Below is a small trained network, with its code and all its weights. Each question gives an input and a class and asks what happens when units are switched off, that is, made to give their printed mean instead of their output.

import numpy as np


def w(rows, s, z=0):
    codes = np.array(rows[::2]) - 128.0
    scale = np.full(codes.shape[1], s)
    scale[-1] = z or s
    return codes * scale


def f(y):
    return y / 2 * (1 + np.tanh(0.7978845608 * (y + 0.044715 * y**3)))


def log_softmax(a):
    a = a - a.max(-1, keepdims=True)
    return a - np.log(np.exp(a).sum(-1, keepdims=True))


def net(x, mask):
    res = np.array(x, float).reshape(1, 6) / 4 @ E
    y = f(res @ A[0][:, :-1].T + A[0][:, -1])
    res = res + np.where(mask, y, B[0][:, -1]) @ B[0][:, :-1]
    return log_softmax(res[-1] @ U[:, :-1].T + U[:, -1])


A, B = {}, {}
E = w([
[255,183,116,133],'x0',
[126,131,129,131],'x1',
[161,90,14,184],'x2',
[89,209,104,36],'x3',
[129,127,128,126],'x4',
[128,128,128,129],'x5',
],0.018)
A[0] = w([
[91,59,122,146,200],'N1',
[141,106,254,138,212],'N2',
[98,155,48,95,61],'N3',
[90,121,181,69,253],'N4',
[167,151,118,104,152],'N5',
[136,155,181,82,125],'N6',
],0.023,0.0056)
B[0] = w([
[88,157,156,195,228],'N1',
[168,97,230,86,253],'N2',
[121,112,232,96,205],'N3',
[40,135,78,81,254],'N4',
[167,171,162,165,181],'N5',
[128,254,80,219,214],'N6',
],0.016,0.027)
U = w([
[54,73,186,60,203],'0',
[96,187,110,213,70],'1',
[208,154,174,68,184],'2',
[245,35,60,216,153],'3',
[36,143,47,47,3],'4',
],0.013,0.0061)

Each question gives the input, the list of numbers given to net, and the class t.
The units are the neurons (one row each of A and B). Each row of codes is followed by its name. A weight is (code - 128) times the scale printed after its matrix; where a second scale follows, it is the last column's (A, B and U).
mask holds one flag per neuron, in row order. A switched-off neuron (its flag False) gives its mean, the last column of its row in B, instead of its output. The means were averaged over made-up inputs and are rounded, as every weight is.
A unit's drop is (log p(t) with every unit on - log p(t) with that unit switched off) / (log p(t) with every unit on - log p(t) with every unit switched off).
The circuit of an input: a set's keep is (log p(t) with only the set's units on - log p(t) with every unit switched off) / (log p(t) with every unit on - log p(t) with every unit switched off). Starting from all 6 units, units are removed one at a time, each time the one whose removal leaves the highest keep (on an exact tie, the one counted first), for as long as the keep stays at least 0.8.
circuit, biggest first: the units of the circuit, biggest drop first
unit that matters most: the unit with the biggest drop
top k neurons: the k neurons with the biggest drops, biggest first
drop when u is switched off: that unit's drop, to one decimal
input [-4,5,-8,7,-5,-5], class 4: circuit, biggest first -> [N4]
input [1,7,-3,-8,-3,4], class 2: top 2 neurons -> [N4, N2]
input [6,3,2,3,-5,0], class 2: top 2 neurons -> [N6, N1]
input [1,1,1,6,7,-1], class 2: top 4 neurons -> [N1, N3, N4, N5]
input [5,6,-6,1,-6,-4], class 1: top 2 neurons -> [N6, N3]
input [3,0,1,-7,7,-6], class 3: circuit, biggest first -> [N4, N3]
input [3,-3,4,-1,-4,-4], class 3: circuit, biggest first -> [N4, N2, N6]
input [-8,7,0,1,-6,-4], class 4: circuit, biggest first -> [N2, N4]
input [4,-3,2,3,6,-1], class 2: top 2 neurons -> [N6, N1]
input [-2,-5,-5,1,-8,-4], class 4: top 3 neurons -> [N4, N6, N3]
input [5,4,8,2,-4,6], class 2: top 2 neurons -> [N3, N6]
input [1,-7,1,-2,-4,3], class 3: top 4 neurons -> [N4, N6, N2, N3]
input [1,1,0,-7,0,7], class 2: top 4 neurons -> [N4, N6, N2, N3]
input [-8,7,0,4,8,-8], class 4: top 2 neurons -> [N2, N4]
input [-2,2,6,7,-3,-1], class 0: unit that matters most -> N3
input [3,-3,5,-5,-8,-4], class 3: drop when N6 is switched off -> 0.2
input [5,1,-5,4,-2,-1], class 1: drop when N6 is switched off -> 1.5
input [7,-4,3,-6,-5,-1], class 3: drop when N4 is switched off -> 0.0
